Here is a tiny trained network, its code and every weight. The questions are about switching its units off for an input and a target symbol, where a switched-off unit gives its printed mean instead of its output.

import numpy as np


def w(rows, s, z=0):
    codes = np.array(rows[::2]) - 128.0
    scale = np.full(codes.shape[1], s)
    scale[-1] = z or s
    return codes * scale


def f(y):
    return np.maximum(y, 0)


def softmax(a):
    e = np.exp(a - a.max(-1, keepdims=True))
    return e / e.sum(-1, keepdims=True)


def log_softmax(a):
    a = a - a.max(-1, keepdims=True)
    return a - np.log(np.exp(a).sum(-1, keepdims=True))


def net(x, mask):
    ids = ['Ωβγεηθμτ'.index(c) for c in x.split()]
    T = len(ids)
    res = E[ids] + P[:T]
    u = 0
    for l in range(3):
        q, k, v = (res @ M[l].T for M in (Q, K, V))
        z = softmax(np.where(np.tri(T) > 0, q @ k.T / 2**0.5, -1e9)) @ v
        res = res + np.where(mask[u], z, O[l][:, -1]) @ O[l][:, :-1]
        u += 1
        y = f(res @ A[l][:, :-1].T + A[l][:, -1])
        res = res + np.where(mask[u : u + 12], y, B[l][:, -1]) @ B[l][:, :-1]
        u += 12
    return log_softmax(res[-1] @ U[:, :-1].T + U[:, -1])


Q, K, V, O, A, B = {}, {}, {}, {}, {}, {}
E = w([
[90,73,57,150,5,111,103,165,112,82],'Ω',
[114,77,153,199,247,164,120,95,134,143],'β',
[126,165,141,8,92,166,207,147,176,136],'γ',
[91,156,105,241,125,172,125,108,176,103],'ε',
[140,106,121,94,193,173,167,172,83,157],'η',
[131,132,60,195,161,192,107,100,142,114],'θ',
[101,116,124,143,82,174,84,239,157,149],'μ',
[142,93,115,113,113,130,172,106,102,76],'τ',
],0.017)
P = w([
[94,222,24,101,96,42,160,105,83,94],'0',
[119,49,149,204,104,254,145,64,143,137],'1',
[50,153,162,176,91,82,172,170,58,2],'2',
[122,20,76,219,144,194,140,94,164,140],'3',
[34,155,194,144,114,72,153,208,80,48],'4',
[178,30,66,208,132,180,160,115,193,114],'5',
[34,160,162,196,129,71,177,169,40,37],'6',
],0.0085)
Q[0] = w([
[105,183,242,152,141,72,178,197,114,84],'L0H1',
[199,112,115,43,97,89,10,2,226,150],'L0H1',
],0.005)
K[0] = w([
[162,254,196,9,185,88,103,77,86,61],'L0H1',
[33,74,195,133,95,240,146,119,169,147],'L0H1',
],0.0049)
V[0] = w([
[113,28,104,211,168,42,172,233,105,162],'L0H1',
[5,25,172,228,134,149,174,182,238,68],'L0H1',
],0.0033)
O[0] = w([
[149,126,174,95,66,125,120,235,182,128,150],'L0H1',
[245,205,193,94,80,177,193,119,153,44,253],'L0H1',
],0.012,0.0028)
A[0] = w([
[150,77,141,163,231,128,210,148,94,177,162],'L0N1',
[251,89,105,127,183,197,72,138,123,164,189],'L0N2',
[189,165,37,123,109,184,157,150,130,117,184],'L0N3',
[89,232,167,147,102,139,142,120,130,106,149],'L0N4',
[178,120,45,134,171,143,163,121,130,121,166],'L0N5',
[85,217,3,71,134,134,158,168,156,142,145],'L0N6',
[114,144,101,169,151,148,168,124,123,122,196],'L0N7',
[152,132,174,169,189,159,107,47,243,161,120],'L0N8',
[162,121,105,135,105,183,95,188,73,145,122],'L0N9',
[114,183,114,119,97,96,70,214,61,109,109],'L0N10',
[49,51,219,86,88,121,123,93,89,105,128],'L0N11',
[126,143,159,109,122,115,106,136,63,41,253],'L0N12',
],0.0066,0.0021)
B[0] = w([
[142,170,145,9,57,95,123,167,73,128,185],'L0N1',
[95,58,129,56,190,237,127,120,130,54,199],'L0N2',
[19,143,175,181,99,202,129,148,153,198,254],'L0N3',
[100,130,141,143,188,11,91,227,134,172,198],'L0N4',
[84,36,179,120,220,180,81,66,190,176,199],'L0N5',
[87,187,141,208,73,35,3,127,71,184,193],'L0N6',
[155,125,169,112,184,71,113,192,212,122,212],'L0N7',
[252,193,50,169,142,186,71,182,129,160,195],'L0N8',
[60,189,85,97,175,181,102,165,161,35,178],'L0N9',
[148,219,96,135,152,91,219,130,133,69,183],'L0N10',
[157,137,173,207,155,68,188,144,117,117,174],'L0N11',
[164,214,203,121,110,79,208,118,110,77,222],'L0N12',
],0.0051,0.0063)
Q[1] = w([
[140,211,146,150,126,216,150,198,238,150],'L1H1',
[241,3,28,169,5,246,120,11,182,207],'L1H1',
],0.0041)
K[1] = w([
[184,132,79,116,76,111,117,128,255,191],'L1H1',
[220,80,204,68,113,184,218,209,248,5],'L1H1',
],0.0055)
V[1] = w([
[109,108,2,157,68,123,110,50,85,82],'L1H1',
[199,82,71,79,139,175,229,209,66,42],'L1H1',
],0.0042)
O[1] = w([
[1,49,101,163,70,246,83,131,4,193,171],'L1H1',
[96,162,115,85,141,151,18,30,84,77,1],'L1H1',
],0.0098,0.003)
A[1] = w([
[128,131,179,114,62,128,150,183,62,116,161],'L1N1',
[103,94,156,164,157,157,153,108,98,160,141],'L1N2',
[191,112,141,199,159,196,204,81,115,108,33],'L1N3',
[103,216,99,115,152,77,124,133,141,142,138],'L1N4',
[68,117,112,74,120,76,96,135,108,182,181],'L1N5',
[122,95,102,107,110,167,96,69,167,178,157],'L1N6',
[151,66,143,115,112,143,169,23,109,132,152],'L1N7',
[192,116,179,43,225,175,130,116,111,110,107],'L1N8',
[108,141,145,78,96,65,187,86,53,153,126],'L1N9',
[139,134,53,159,68,3,163,100,51,104,115],'L1N10',
[106,214,164,90,110,119,130,201,223,94,254],'L1N11',
[118,131,103,140,34,183,185,179,131,101,117],'L1N12',
],0.0075,0.0027)
B[1] = w([
[176,151,33,185,137,143,72,27,207,139,208],'L1N1',
[111,41,74,186,103,125,169,129,142,48,162],'L1N2',
[100,134,32,53,185,94,91,167,169,181,186],'L1N3',
[89,243,65,85,215,86,100,167,72,38,152],'L1N4',
[162,125,130,128,166,112,151,208,62,83,149],'L1N5',
[70,152,26,91,166,123,203,48,198,58,150],'L1N6',
[100,82,146,139,196,2,111,120,152,74,144],'L1N7',
[63,30,112,38,98,163,125,54,150,168,191],'L1N8',
[191,2,88,216,168,213,54,153,110,149,161],'L1N9',
[85,131,142,85,226,173,135,205,97,156,175],'L1N10',
[87,132,128,208,180,165,149,60,119,103,247],'L1N11',
[77,123,199,152,104,74,95,107,146,173,233],'L1N12',
],0.0054,0.014)
Q[2] = w([
[152,132,2,52,20,176,157,59,204,94],'L2H1',
[109,117,164,121,136,134,237,109,16,135],'L2H1',
],0.005)
K[2] = w([
[174,74,225,110,99,181,253,57,248,21],'L2H1',
[81,137,66,28,83,54,175,186,39,148],'L2H1',
],0.0055)
V[2] = w([
[158,27,160,234,94,181,247,70,186,69],'L2H1',
[212,1,186,112,125,186,126,210,125,123],'L2H1',
],0.0045)
O[2] = w([
[146,138,88,224,246,101,132,118,190,155,176],'L2H1',
[176,114,186,141,138,115,102,162,132,165,1],'L2H1',
],0.013,0.0049)
A[2] = w([
[188,174,50,197,85,39,187,98,180,122,126],'L2N1',
[127,195,117,122,140,106,164,120,67,160,124],'L2N2',
[152,224,168,95,172,165,131,102,30,3,181],'L2N3',
[68,118,65,160,228,59,87,121,174,114,252],'L2N4',
[190,125,105,199,101,87,112,174,174,240,62],'L2N5',
[129,55,160,95,125,200,229,159,126,161,94],'L2N6',
[147,181,159,65,59,48,191,133,132,67,22],'L2N7',
[83,122,174,116,24,89,171,161,102,212,80],'L2N8',
[160,104,85,183,168,131,54,148,148,172,37],'L2N9',
[123,126,102,172,157,97,194,94,172,182,160],'L2N10',
[104,125,123,192,125,141,6,160,119,124,166],'L2N11',
[234,112,91,59,110,118,1,65,117,205,145],'L2N12',
],0.0061,0.0027)
B[2] = w([
[116,151,141,131,97,162,99,82,135,204,176],'L2N1',
[95,43,131,144,160,179,52,149,141,126,138],'L2N2',
[165,88,127,106,120,91,94,102,198,135,159],'L2N3',
[166,137,165,96,109,69,123,154,101,123,252],'L2N4',
[205,122,71,214,95,82,79,134,144,143,152],'L2N5',
[84,84,100,154,144,122,128,123,167,183,149],'L2N6',
[154,126,111,120,143,178,162,255,155,149,141],'L2N7',
[98,122,150,134,124,83,97,112,173,167,153],'L2N8',
[175,156,65,90,103,202,109,155,149,94,171],'L2N9',
[173,162,156,57,91,142,174,111,89,131,198],'L2N10',
[154,124,176,182,130,166,160,130,99,92,167],'L2N11',
[157,158,191,65,65,139,140,219,153,144,140],'L2N12',
],0.0083,0.022)
U = w([
[148,160,117,126,104,109,129,151,116,160,84],'Ω',
[121,131,221,155,195,182,170,196,64,58,212],'β',
[84,153,42,98,129,161,194,149,138,89,16],'γ',
[80,215,167,73,130,134,217,113,90,190,178],'ε',
[46,95,141,156,182,119,127,134,192,201,62],'η',
[115,111,153,118,153,1,75,84,147,88,254],'θ',
[96,122,155,134,83,158,64,37,107,146,188],'μ',
[135,134,207,75,94,119,126,181,134,129,49],'τ',
],0.006,0.0025)

Each question gives the input, a string of symbols that net reads in full, and the target symbol t.
The units are the heads (2 rows each of Q, K, V and O) and the neurons (one row each of A and B). Each row of codes is followed by its name. A weight is (code - 128) times the scale printed after its matrix; where a second scale follows, it is the last column's (O, A, B and U).
mask holds one flag per unit, layer by layer, with each layer's heads first. A switched-off unit (its flag False) gives its mean, the last column of its rows in O or B, instead of its output. The means were averaged over made-up inputs and are rounded, as every weight is.
A unit's drop is (log p(t) with every unit on - log p(t) with that unit switched off) / (log p(t) with every unit on - log p(t) with every unit switched off).
The circuit of an input: a set's keep is (log p(t) with only the set's units on - log p(t) with every unit switched off) / (log p(t) with every unit on - log p(t) with every unit switched off). Starting from the 12 units with the biggest drops (on a tie, the unit counted first), units are removed one at a time, each time the one whose removal leaves the highest keep (on an exact tie, the one counted first), for as long as the keep stays at least 0.8.
circuit, biggest first: the units of the circuit, biggest drop first
unit that matters most: the unit with the biggest drop
top k neurons: the k neurons with the biggest drops, biggest first
top k neurons in layer l: the k neurons of layer l with the biggest drops, biggest first
input η ε θ β τ θ θ, target τ: top 2 neurons in layer 2	[L2N7, L2N3]
input ε β τ β γ Ω, target μ: circuit, biggest first	[L0H1, L1H1, L2N4, L0N4]
input θ θ γ, target Ω: unit that matters most	L1H1
input μ τ ε, target γ: top 2 neurons	[L1N4, L2N7]
input μ Ω η Ω Ω γ μ, target γ: top 3 neurons	[L1N4, L0N6, L0N10]
input τ θ Ω, target β: top 4 neurons in layer 1	[L1N10, L1N9, L1N3, L1N8]
input γ μ μ η, target η: top 2 neurons	[L2N6, L1N8]
input β β θ μ γ, target θ: top 2 neurons	[L2N3, L1N11]
input ε μ γ τ η γ, target ε: top 2 neurons	[L2N10, L0N3]
input γ θ θ θ γ ε Ω, target η: top 2 neurons	[L0N6, L1N10]
input γ ε η τ η θ β, target η: top 3 neurons	[L0N6, L2N6, L2N4]
input ε γ ε Ω ε β, target τ: top 3 neurons	[L2N12, L0N8, L1N8]
input β β γ μ β μ ε, target θ: top 2 neurons	[L2N3, L1N11]
input θ θ η γ β θ, target γ: unit that matters most	L1N6
input η θ β ε γ, target τ: top 2 neurons in layer 1	[L1N4, L1N5]
input Ω Ω ε ε θ η τ, target μ: top 2 neurons in layer 1	[L1N1, L1N9]
input τ γ η τ θ η, target η: top 2 neurons in layer 0	[L0N2, L0N1]
input μ τ β ε θ μ β, target γ: top 2 neurons in layer 0	[L0N6, L0N10]
input μ η γ γ η, target γ: top 2 neurons in layer 1	[L1N4, L1N11]
input θ γ θ Ω θ, target Ω: top 4 neurons	[L2N5, L0N5, L0N6, L1N2]
input τ γ β β γ η θ, target β: unit that matters most	L0H1
input τ τ β μ τ μ, target β: top 2 neurons	[L1N1, L0N9]
input β ε τ θ θ β μ, target θ: top 2 neurons	[L2N3, L1N4]
input Ω μ τ μ θ, target μ: top 2 neurons	[L1N10, L0N10]
input τ ε Ω γ ε θ ε, target β: top 3 neurons in layer 0	[L0N6, L0N4, L0N3]
input Ω Ω ε, target μ: top 2 neurons in layer 1	[L1N10, L1N1]
input τ Ω η γ θ β γ, target β: top neuron in layer 1	[L1N9]
